Each row is followed by its class number.
[ 266 -179 -272  112   -3  145  -10  221 -400   80  289 -214 -175  128
  -92  702   31   32    2  -16 -171   54  105  102  -44 -314  274  103
  -94  371   15  -94   56   34] -> 9
[  -9 -117 -135 -297 -435 -107  128  -52  -79  211 -537  -56  -25  161
  189 -656 -268 -105  541   20   12   89  180 -223   85 -229 -122 -567
 -169  491 -118  252  -73  114] -> 0
[  79  167   86   31  113 -115  -38  -11  125   67  -50   37 -183   -9
  -77 -296  -72 -152 -250 -250  -21  -40   21  -47   -5  -43   88   19
 -140   21    1  -48 -152  -73] -> 0
[ 254 -484  -48   20 -229   78  104  451 -220  -50  220 -111 -343  -54
 -148  776  -61   79  290   88  -88  186 -180    2   24 -387  189   91
   65  428 -198   25  359    6] -> 3
[-135 -274 -190   61  -24  -62  -42  126   22  -82   68  -14   -8 -239
  164  -11  -41  -82  160 -159  -91   27   31   85 -108 -260  -61 -345
  104  120 -147 -105   83  -49] -> 11
[ 172 -321 -234   41   81  -52 -116   87  -92  -79  -12   80 -217 -204
  222  116  -34  -33  252 -402  -35   50 -154  -15  211  -93   95 -147
 -178  -61 -128  -26  238 -252] -> 6
[  11  157   52  -66  170  -87  -67  -35  231  130  -17  123 -154    5
 -138 -252  -38  -57 -169 -209   58 -134  -35   -4   32  -27  156  124
  -55  -77   13   19  -94  -53] -> 12
[-101  -98   40   84   72  279  247   40 -227   53 -163 -405  232 -249
  454  -90  541 -380  395 -656  303  452  291  -14  192   54 -183 -197
  -55  477 -140  106  125 -494] -> 4
[ -95   95 -139 -110   76   42  205  419  -92   29 -277   13  236 -295
  141 -219  227  -42  571  -68  182   46  -35  -46  209  206 -209  -54
 -139  132 -266  -59  114 -121] -> 4
[  26  107   98   11   76 -192 -129   31  140   27  -32  126 -178  -17
 -132 -150  -12 -123 -190  -93   -4  -38   35  -11    3    2  125   -1
   10   55   34   -2  -44 -111] -> 7
[ 309   95 -210   94 -154  328  168  -61 -160   12   73 -124  -46  104
 -371  197  -74  461 -168  223   -7  -59  -66  165 -105   50  177 -110
 -318   22   85  -70  -26   13] -> 3
[-405 -293  -36  -22   -2   55  -36  307  171 -138 -234   67  213 -521
  310  -88    1 -153  330 -342   97   22  -80  -19   50 -113 -168 -107
  162 -261 -204   75  138 -238] -> 9
[  99  221  122  -13  120 -145  -77  -24  226   79  -29  187 -202  -19
 -168 -188 -111  -81 -271 -124    4  -51  -56  -52   48    8  112   29
  -56  -77    8  -41  -91  -63] -> 3
[-156 -205 -231  -64  -94   26 -128  181 -104  163  -64    0  -21  -51
  -20  383  121   49  286  -81  -31  -50  143   68  -21  -62   39  -37
   68   73  -90  151  108  -15] -> 0
[ -26  -14   52 -179  -77  112  -22  -53  184  -86 -216  146 -110 -254
   11 -238  -41  -85   90 -110  130 -148 -215  -87   24  106 -186  175
   13  -70 -123  296   14 -316] -> 4
[ 264  -74  -48   59 -153  284  324   57 -436    5  -91 -152 -262  322
  -42  -74   89  171  242 -157   38  287  -56  148  214  -82  183 -177
  -64  212 -227  -55  -25  -27] -> 5
[ 185  -62   80  -70  -33   14 -160   49  104  -60  118   73 -249  -37
 -182  666 -124  218  -32  238 -127 -109 -168   69  -81 -230 -103  171
  262 -306  -53 -111  115  -67] -> 7
[-118 -169 -136  -25   16   16 -203  -13  231   12 -137  -65  -13 -234
  254   92  -88  -13  224 -157  -18  -32  -60  -74   59  -31   -3   43
  145   43  -85   83  175 -151] -> 8
[  71  215  146   60  194 -150  -76  -36  229   35   63   37 -206  -24
 -174 -280 -104  -57 -371 -123  -38  -92   34  -32  -36  -38  151   80
    9   16   86  -81 -135  -78] -> 8
[-219 -266 -166  -50  109  221  -39  179  -32   94 -270  -85    7  -75
   64 -169   97  -53  480 -310  -90 -167  -82   34  101 -110   94  114
   91  169 -211  184   49  -69] -> 5
[  71 -294 -449  -35  -92  340  168  245 -138  126  -25 -269   -9 -163
 -132  448   16  211  502  -42   68 -143 -135   35  -83 -317   45  174
 -148  158  -90  130  122   -3] -> 1
[-127 -242 -175    1  -93  202  151  211   85  -15 -152 -315 -245 -254
   -2  349   78   96   68 -407  156 -114   18   75   -7 -106  -11  201
  172  296  -49  -84  129 -177] -> 7
[ 501 -350 -190   35 -152   93  303  165 -347  192 -131 -218 -278  123
 -121  455  109   27 -188 -139   98  -43  -99   55 -152 -483 -208  -29
 -331  -50 -147   73  -17   21] -> 1
[ -74 -229 -186  178  162   -1 -161  -77  122 -292 -165   37 -146 -438
  219   -9  110 -109  -20 -242  -29 -270 -145   61  -82    5 -222   45
    5 -212  -52 -259  121 -342] -> 11
[  57  166  136  -19   36 -163  -64    5  188   97  -23  129 -156   28
 -134 -273  -48 -117 -239  -91   17  -36   41  -69    0  -25  155  -23
  -81   15  -14   26 -108  -30] -> 2
[ 516 -179  -37   45   76  386  122 -221 -324  270 -257 -270 -165  443
 -519  417  560   -6  138 -326  342 -370 -254  311  -64 -169 -280  314
  -15 -174 -110  134 -153 -151] -> 3
[ 487  -86 -227  -95 -332   23  119 -222 -459  248 -206  -60 -421  479
 -253  105  193  -52  109  -18  103  -68   42    7  -54  -32  -86  -39
 -295  380  -66  286 -120   25] -> 0
[ -96  -31 -170   -6  103  157    9 -315 -143  102 -337  190 -201 -139
  109   37  414  203   96  -91  216 -250  187   80 -138  398 -309   39
  166  144   25   70   78 -413] -> 6
[  -6  133  134   53  167 -171 -109   24  194   10  -30  130 -115 -115
    7 -162  -13 -149 -233 -193  -31  -53   21  -68  -21  -25   99   48
  -33  -30   49 -133  -56  -89] -> 8
[  45 -249  -38 -107 -143  -35  -98  187   -5 -174 -115  120 -165 -244
  178 -117 -146 -179  252 -106  -69   17 -179 -153   60 -192 -111   13
  115   77 -204  290   -4 -294] -> 11
[  54 -205 -288 -193 -342  264   86   34 -219  125   98 -105 -236 -164
 -249  298  189   29  309  118   56 -218   53   -1 -319  -58   67 -149
 -284  569   14  367  148   39] -> 9
[ 548 -254  -50  -59 -285  136  191  327 -147   -1   39 -193   40   80
   11   98 -475    0  126 -163 -324  280 -361 -162  171 -492   41 -174
 -644 -140 -262    8  -28  172] -> 12
[ -48 -130   -7  165   77   87   -5  227   85 -248   45  -24   30 -266
  -48   34 -342   93  -95   59 -253  -63 -184   44    3 -119 -144  -19
  156 -231 -193 -225   66  -55] -> 6
[ -47 -275 -201 -140  -43 -124  -80  269   96   32 -433   54  262  -54
  278 -254  -27 -216  743 -330 -175  -72 -153 -164  250 -422   -8 -142
 -230  -29 -195 -134  -23   74] -> 11
[  36  200  136  -34   55 -152  -70  -78  279   88  -93  145 -204    6
 -173 -361  -98 -122 -234 -142  -11 -153   -9  -91  -56   -4   94   32
  -61   -7   -9   21 -122  -12] -> 10
[-296    7 -240  466  256 -288 -386  -49  170 -148  161   19  482 -177
  244  166  -21   83  -28  146 -319  161  359   -6  101  264  282 -250
   61   89  233 -514  247  -18] -> 2
[   0  165   89  -47   78 -143  -98  -36  175   60  -76  126 -167   27
 -144 -253  -37  -47 -142  -50   13  -87   43  -31  -14  -17  165   12
   -7   60   43   53  -59  -91] -> 6
[ 451 -180 -154  158 -214  135  206  -22 -298   49  112  -96 -156  279
 -261  297  194    8  -93  208   79  177 -189  -66   68  -77  267  186
 -108  606    2  317  -14   25] -> 12
[ -62 -353 -221  117 -198 -122   -7 -113 -118  -60 -359   78  355  -67
  648 -183  174 -188  394  320  -25  124  125 -261   25 -236   -7 -472
  -12  536   10  -98   99  107] -> 7
[ 295 -155 -113  -37   61  133   40   10  -47  367 -143 -207 -184  172
 -323  734  298  -38   22 -276  222 -255  -48  109   47 -250 -179  355
    8  -92  -22  -90  -49  -11] -> 7
[-156 -144 -232   16  -66   89   24  131   94   19 -213   85  197 -269
  111 -114   85   10  302   20  -22   26  -67 -108   58   83   -6   57
 -136  173 -127  155   92 -121] -> 8
[ -61 -410 -121   73 -115  141   18 -146 -108   46 -301  -55  -30 -126
  235 -114  224  -77  154 -212  226   39   12   71   11   50 -168 -279
   63  112 -138  238  140 -255] -> 7
[-303 -354 -247  -34  -94 -156 -231  -39  146   -9 -268   80   -1 -218
  228  124  -81  -39  318   40  -59  -90   73   13   12  -31 -189  -89
  217  115  -16  -76  167 -127] -> 1
[ -62   90 -381   80   81 -234   34 -195 -128  306 -390  153  426  270
  587 -161  370 -143  382  -85   71  186  349 -189   51   92  112   -9
 -304  656  119 -267  -60   94] -> 6
[-339 -243 -235  141  -67   11 -117  110   54  -55 -354    8  253 -301
  322   98  111 -101  389 -240 -135   44   -5  -49   29  102  -92 -193
  -44  -52 -120  -99  191   21] -> 10
[ 249 -115 -214   55  -15  123  245  191 -135  -44   10 -104 -221 -127
  -56  304   54  246 -128   81  185  -47 -137  148  -67 -155   56  -22
    4  346  -12 -238   51  -99] -> 5
[  75 -220 -112  288  108  151   75   48 -288 -113   33  119  321 -201
   72  202  523  -70  441  150  243   20  -82   60   40   64  -91 -212
   14   22  -75 -210  141 -138] -> 11
[-246 -350 -296   51  132  -72  -17  300  -13 -178   58   19   81 -315
  315   65   39   14  399 -275  -18  129   23   38  186 -228  210  -87
  119  131  -56  -43  301 -205] -> 7
[ -63  128   42  -32   15 -150  -80  -36  260   92  -57  196 -130  -23
 -116 -242  -87  -80 -110  -12   29  -69   -7  -93  -17   11  163   91
   37  134   11   58  -57   -4] -> 8
[ -71 -288 -322  -40 -263   -1   46  205 -125  248 -101  -47   40   46
  172  389   49   86  580 -242   82  200   31 -116   65  -91  167  -30
  -51  205  -87  150   90  199] -> 2
[  96 -351  -74  120    7  -99 -120   23  -76  -98 -328  260   17 -129
  341   11  151 -225  161 -196  -45  -61 -232 -108   57 -118  -88  -50
 -104  -63 -120 -107   37 -112] -> 2
[  -8  155   82   -9   93 -153 -142 -105  301  107  -83  150 -107   16
 -137 -247  -83 -104 -156 -120   -8  -92  -26  -43    2   -5  129   13
  -45  -30    4  -31  -74  -25] -> 6
[-307  127 -115  -21  140   88    9 -123  183  164 -154   70  -26  -31
 -191 -179  456  214  465   57  286 -188  115   96    2  355  204  222
  213  449  112  -46   53 -110] -> 11
[-457  -48   -8   -5  -50   12  100  -45  258    5 -489  172  184 -176
  246 -771   66 -224  470 -105  142  -79  -38 -188   -6  -44   99    1
   85  371   -6  -67 -165   65] -> 10
[ 548 -167   10  -80 -139   33 -139  -42 -144  -91  204  -45 -528  133
 -233  331 -153  125  443 -248 -114  142 -222   39   43 -276  179  -13
  -65  176  -82   81  151 -352] -> 4
[-108  -86 -243   22  -35  116  -72 -172  -66   83 -469  140  -76 -106
  277 -100  128    3   83 -431  195 -255   36   18  -46  219 -217   33
  -53 -245  -89   -8  -96 -209] -> 0
[ 250 -204 -348  130 -105 -222  -88 -228 -152  309 -346   56  111  145
  434  108  270 -119  883 -523  111  236  197 -212  111  -89  -59 -334
 -294  319   13 -404  -64  -63] -> 2
[ 121 -207 -281  -44   -3   11   -7   65 -171   -2 -115  -35  -65 -142
  115   63  -76   49  358 -108    7 -140  -84   66  -88  -77 -301 -183
  -30   45 -135 -109   70  -93] -> 12
[  39   56  171    2   79 -186 -117  157  225  -12    5   95 -134 -128
  -89 -157 -169 -120 -223 -122  -65  -52  -32  -92    2 -132  111   20
  -23  -85   -9  -31  -60  -86] -> 2
[ -17 -373 -325 -115 -110  106  -97  216 -152  -14   29 -117 -259    3
   -3  491   65   17  602 -144 -176  -85 -147   43 -125 -478  297  144
  120  457  -83  206  225   33] -> 12
[  65  199  108   58  143 -105  -44  -25  161   75   12   94 -170   38
 -228 -217  -23 -109 -303 -110   -7 -115   11  -12  -18   21  111   93
   -6   24    0  -46 -120  -26] -> 9
[ 157 -267 -273  -74 -379  145   20  199 -321  198 -180  -90   85   61
   70  757  305 -191  594  -34   85  165  -56 -195   44  -23   -1  263
 -180  496  -84  315   62   14] -> 5
[-108 -201 -398  -71 -346  165   65  -57 -126   73  -34 -203  -84   62
 -159   66  -72   25  239  -63  -39 -143   40   99 -196 -141   40  -92
 -197  212   -6  130  -34  214] -> 8
[ 315  -93 -110   84 -176   10  114   46 -187    3   58  140  -24   65
  -23  109 -194  195 -131  703  -52   21  -76  -65 -143 -162    6 -225
  -88  142 -112  -54   44  166] -> 5
[-173 -424   10   27 -123  -44  -89  519  -25 -205  -87  -15   14 -467
   47  504   70 -151  228 -152  -20  146 -103  -40  264   88 -220    9
  276  -23 -245  199  356 -318] -> 2
[ -97  120   76  -49   87 -135  -45   82  211   97 -164  145 -156  -90
  -38 -187   13 -150  -49 -210   30  -65   25  -84    7  -38  117   74
   24  108  -24  -21  -61  -69] -> 5
[   7 -163 -133   22   76 -144   69  123 -311   68  -36 -164   12   36
  515 -495  254  -48  622   68 -116  374  421  -29  -25 -264  224 -687
 -184  716 -195   -6  323  -86] -> 3
[ 570 -192  -29  -36 -101  313  201 -259 -294  271   46 -312 -268  358
 -147  243  273   37  -74 -100  209   88 -126  154   17  -96 -103   97
 -334  127 -109  196  -63  -89] -> 3
[  52  134   63   74  170 -137  -71   34  193   66  -28   52 -187  -57
 -157 -172  -70 -118 -277 -209  -16  -93   -1  -49    1  -67  145   64
    3   30   32  -35  -86  -68] -> 9
[  45 -125 -401   84 -259 -421  -23 -131   12  284 -445  -77  210  110
  478 -182   82  -65  604  -94  -12  231  430 -295  -20   17  -38 -664
 -169  899  -24 -191  230  143] -> 8
[-185   84 -143  -64  -54 -477   56 -107  190  238 -253  431  170  135
  506 -451  -10 -137  439  -35  225  243   47 -342  260  220   35    2
  170  460   28 -217 -213  291] -> 2
[  81  109  114    1   69 -149  -23   50  210   50 -100  131 -196  -64
 -120 -197  -62  -68 -201  -85    0  -69  -32  -80  -22  -71  105   -6
  -63   29  -29  -44  -33  -73] -> 5
[-431 -247 -294   34 -150   13   47  448   14  -64 -296 -161  -52 -530
  289  -77 -186 -174  365 -599 -185  147  120 -157  102  -18  -28 -146
 -143  200 -152    7  111  -92] -> 0
[ 450 -103 -213  -21 -101  129   85 -282 -227  325 -123 -197 -550  445
 -158  170  159  259  114 -443  155   56   -1  208   43 -185  173  -88
 -232  -41  -37    2 -111  -71] -> 1
[-218 -314 -463  492  -60  209  326  161 -295  352 -451 -212  408 -276
  676  106  320   71   69 -401  166  452  271 -160  169  271   65 -603
 -311  221  -79 -192   65  268] -> 11
[ 115  161  142   -8   98 -115  -68  -12  199   53  -70  108 -152   -2
  -97 -313  -84 -129 -256 -113  -22 -113  -54  -63  -62  -98  109   63
 -106   -1    3  -40 -179  -59] -> 10
[ 145  205 -168 -106 -187  -48  168 -308 -302  299 -172  142  -69  499
  -92 -291  389  155  428  153  307  149  349   76  -31  272   65 -126
  -79  638   13   77  -89 -108] -> 12
